Below is a small trained network, with its code and all its weights. Each question gives an input and a class and asks what happens when units are switched off, that is, made to give their printed mean instead of their output.

import numpy as np


def w(rows, s, z=0):
    codes = np.array(rows[::2]) - 128.0
    scale = np.full(codes.shape[1], s)
    scale[-1] = z or s
    return codes * scale


def f(y):
    return y / 2 * (1 + np.tanh(0.7978845608 * (y + 0.044715 * y**3)))


def log_softmax(a):
    a = a - a.max(-1, keepdims=True)
    return a - np.log(np.exp(a).sum(-1, keepdims=True))


def net(x, mask):
    res = np.array(x, float).reshape(1, 8) / 4 @ E
    y = f(res @ A[0][:, :-1].T + A[0][:, -1])
    res = res + np.where(mask, y, B[0][:, -1]) @ B[0][:, :-1]
    return log_softmax(res[-1] @ U[:, :-1].T + U[:, -1])


A, B = {}, {}
E = w([
[171,113,43,158,3,118,125,130,116,130,56,184],'x0',
[110,138,204,129,216,145,177,161,79,119,158,141],'x1',
[160,50,74,209,34,24,106,159,171,122,65,204],'x2',
[153,132,162,74,156,61,137,168,193,170,189,152],'x3',
[191,124,161,42,161,116,92,155,173,223,156,165],'x4',
[143,187,65,114,135,198,71,53,141,181,144,132],'x5',
[125,145,105,10,116,204,50,111,143,224,240,148],'x6',
[87,194,143,163,141,152,156,60,60,51,116,54],'x7',
],0.0059)
A[0] = w([
[82,161,82,140,74,140,101,108,167,152,128,37,115],'neuron 0',
[116,147,74,189,39,199,126,67,95,60,65,88,177],'neuron 1',
[128,96,159,223,190,95,241,186,35,23,80,85,187],'neuron 2',
[151,110,86,114,48,89,87,174,213,232,138,245,218],'neuron 3',
[85,116,151,191,88,133,160,83,84,81,82,111,194],'neuron 4',
[129,179,27,164,66,129,88,93,94,117,139,74,189],'neuron 5',
[111,102,221,175,132,65,208,177,107,49,105,82,121],'neuron 6',
[120,184,98,5,191,163,83,77,122,182,203,103,255],'neuron 7',
[203,47,74,149,34,67,96,179,196,162,133,254,207],'neuron 8',
],0.0051,0.0027)
B[0] = w([
[91,151,156,112,133,100,81,135,96,154,101,91,152],'neuron 0',
[113,174,80,116,63,176,110,44,110,19,90,68,227],'neuron 1',
[150,206,123,195,202,84,201,167,52,99,141,207,254],'neuron 2',
[97,44,102,60,140,60,47,166,152,241,89,188,236],'neuron 3',
[76,148,69,206,82,65,161,87,81,12,97,81,201],'neuron 4',
[107,163,73,67,89,163,96,85,108,149,66,137,192],'neuron 5',
[159,111,133,136,168,77,161,193,104,98,143,138,206],'neuron 6',
[164,127,222,46,175,254,15,165,146,216,165,77,243],'neuron 7',
[93,43,31,161,27,41,85,231,225,155,39,205,252],'neuron 8',
],0.0059,0.0081)
U = w([
[107,171,86,151,75,153,124,37,102,73,102,80,63],'0',
[133,138,199,39,212,191,78,125,168,186,206,81,249],'1',
[126,155,137,232,183,91,254,165,98,82,145,152,128],'2',
[119,38,84,120,94,84,76,176,233,170,86,187,106],'3',
],0.0071,0.0018)

Each question gives the input, the list of numbers given to net, and the class t.
The units are the neurons (one row each of A and B). Each row of codes is followed by its name. A weight is (code - 128) times the scale printed after its matrix; where a second scale follows, it is the last column's (A, B and U).
mask holds one flag per neuron, in row order. A switched-off neuron (its flag False) gives its mean, the last column of its row in B, instead of its output. The means were averaged over made-up inputs and are rounded, as every weight is.
A unit's drop is (log p(t) with every unit on - log p(t) with that unit switched off) / (log p(t) with every unit on - log p(t) with every unit switched off).
The circuit of an input: a set's keep is (log p(t) with only the set's units on - log p(t) with every unit switched off) / (log p(t) with every unit on - log p(t) with every unit switched off). Starting from all 9 units, units are removed one at a time, each time the one whose removal leaves the highest keep (on an exact tie, the one counted first), for as long as the keep stays at least 0.8.
units of the circuit, in order: the units of the circuit, biggest drop first
most important unit: the unit with the biggest drop
k most important neurons: the k neurons with the biggest drops, biggest first
drop of u: that unit's drop, to one decimal
input [5,5,0,-4,-4,1,0,-3], class 0: 2 most important neurons -> neuron 1; neuron 6
input [-7,-3,8,4,-5,8,-5,2], class 2: most important unit -> neuron 7
input [5,3,-4,8,-8,1,3,-1], class 1: units of the circuit, in order -> neuron 8; neuron 4
input [0,8,5,-5,6,-8,7,4], class 1: 3 most important neurons -> neuron 8; neuron 4; neuron 2
input [6,-7,-6,7,5,5,-3,4], class 1: 2 most important neurons -> neuron 8; neuron 7
input [3,-7,-3,1,6,-8,-8,-1], class 2: 2 most important neurons -> neuron 2; neuron 7
input [-1,-4,-4,-6,4,4,-4,-3], class 1: 2 most important neurons -> neuron 8; neuron 4
input [6,4,1,-7,4,8,7,7], class 1: 2 most important neurons -> neuron 7; neuron 4
input [-2,1,-7,-6,-5,8,2,3], class 1: 3 most important neurons -> neuron 7; neuron 8; neuron 2
input [1,-4,-2,8,3,-4,3,5], class 1: drop of neuron 8 -> 0.2
input [-1,-6,-2,-2,-2,-7,1,0], class 2: drop of neuron 7 -> 0.3
input [1,7,3,-5,6,-5,-1,1], class 2: drop of neuron 6 -> 0.0
